Rows and roughly how far along a hidden order each lies, from 0 to 9:
In the rows, 100 means zero.
[ 95  84 114 103  94 118 124 158 139 143  81  98  91  84 107  98  84 103
 102  84  86  94  88  94  84 124]	3
[100 122 142 132  94 107  93 102 123  87 120 125 101 119 105 108 133  95
  82 130 123 106 127 123 163  84]	6
[ 89  87 106  81  98  95  85 181 124 134 112 122  92  63  87 106  95 130
  82 105 101  80  74  93  93 109]	1
[ 87 110 114 107 103  78  60 120 118  76 128 144 106  68  87 134 138 114
  70 133 127  79  88  79 140  75]	3
[ 90  96 138 122  88 131 139 144 133 120  62  80  86 103 130  76  74  82
 121  88  95 108 119 128  95 127]	6
[110 119 128 114 100 108  86 112 108  79 113 108 101 131 106 108 120  97
  89 122 109 109 109 116 128  99]	6
[115 120 136 148  84 121 109  74 137  64 100  97 101 139 115 107 136  63
  93 107 115 113 147 142 174  89]	9
[ 78 103 120  94 104  86  73 158 114 100 116 128  99  63  81 120 110 125
  81 117 112  81  73  74  97  98]	1
[107  96 128 118  90 110  94 137 133 141 107 120  92  91 102 109 113 108
  85 103 102  89 100 104 146 102]	4
[ 85  92 130  99  99 101  89 161 127 113 107 134  92  61  83 122 109 127
  80 116 112  85  91 105 116  96]	3
[ 78  78 116 110  95  87  85 166 131 160 126 123  95  74  78 108 111 134
  71  92  98  80  72  55 118 101]	1
[118  84 126 130  84 134 132 109 126 157  78  59  93 167 128  71  82  69
 120  64  77 118 128 118 114 141]	7
[ 70  94 105  65 110  93  99 184  99 120 108 118  93  52  83 100  79 143
  85 113 103  79  64  69  72 113]	0
[ 66 122 145 106 102  96  83 138 117  55 107 147  97  55  93 122 128 122
  80 142 135  86 105 122 123  75]	4
[ 54  88 118 144  97  78  69 168 154 128 133 144  99  63  73 130 134 131
  58  99 116  74  83  56 159  81]	1
[112 104 119 121  93 114 103 115 122 115  98  98  95 109 104 103 103 102
  89 103 102  99 106 107 124 111]	5
[134 104 140 127  86 134 129 107 114 139  78  74  89 144 123  77  96  68
 114  92  92 118 133 135 122 119]	8
[ 79 121 140 112 102  94  82 131 116  65 112 144 101  82  94 120 131 117
  83 137 137  93 112 121 134  82]	5

Part 2:
[114 100 102 100 107  71  83 136 101 101  94 102 101 101  95 102  89  97
  97  86 104  99  99 100  98  98 102  87 116  95  97  92 115  90  96  94
 100  95  98 100  99]	9
[113 101 108  89 112 117  84 186 104 100 115  98 100  99 102 103 104 104
 100 118  79  87 102  95  90  95 101 106 105 100 103  98  99 108 103  98
  99 101 120 104 100]	0
[127 101 102  98 109 133 114  83 104 100 124 102 101 103  99 101  92 112
  98 112 126  78  93  98  96  96  96  99 134  94 105  96 107 104  94 106
 100 102 108 100  95]	1
[122 101  99  95 114  64  84 198 106  99 100 107 102 101  93 108  83 102
  97  95 110  93  98  96  95  91 101  87 115  93  96  93 125  94  93  97
 100  98  96 101 101]	9
[130  99 100 105 107 106  93  18 102 101 115 101 100  99  98  92  93  97
  98  98 117 101  94 104  98 105 103  92 133  99  97  96 100  85  93  94
 100 103  98  98 105]	6
[127 100 100 104 107 108  99   1 102 100 123 102 100  99  97  92  94 101
  98 100 126  94  94 103  96 105  99  94 136  97  99  98  98  91  94  96
 100 106  98  98 105]	5
[ 87  99 103 101 108  59 108 176 102  99  86 102 101 100  96 114  95 102
 100  88  97 100 101  97 104  95  99  96  97  98  98 104 110 101 100 105
 102 102  92  99 104]	9
[131 100 100 105 106 106 100  21 102 100 124 103 100  99  97  92  96  99
  97  99 124  98  94 103  96 104 101  93 134  98  97  97  97  88  95  94
 100 104  99 100 105]	5
[100 101 104  94 105 130  87 152 100 102 104  93 100  99 105 101 108 102
 101 118  75  96 104  98  95 101 103 101 100 103 104 102  93 111 106 100
 100 100 109 103  98]	0
[103 100 102 100 108  67  91 160 100 101  84 103 102 101  96 104  89 100
  97  86  99 104  99 100  97  97 106  86 101  94  97  96 120  93  98  94
 101  96  97 101  99]	9
[ 93 100  98  97  90  82 105 132 101  94 104 108  99 100  95 105 105  95
 105 104 119  97 103  98 104  89  88 115  71 103  99 100  91 101  98 103
  98  98  95  98 102]	5
[115 101 107  94 104 131 101 115 101 103 106  95 101 103 102 103 101 109
 100 116  91  89  99  98  97  97  96  98 120 100 105  98 102 109 100 106
 100  98 111 101  95]	0
[101 101 106  91 109 120  88 174 104  99 110  99 100  98 101 101 104  98
 101 116  80  90 103  95  90  98 106 108  94 101 102 101  96 112 105  95
  98 101 107 104 100]	0
[126 101 107  92 113 150  94 158 104 102 117  97 101 103 100 107  99 107
  99 122  93  77  92  97  93  92  94 105 123  98 104  95 105 109  98 106
 100  98 114 101  96]	0
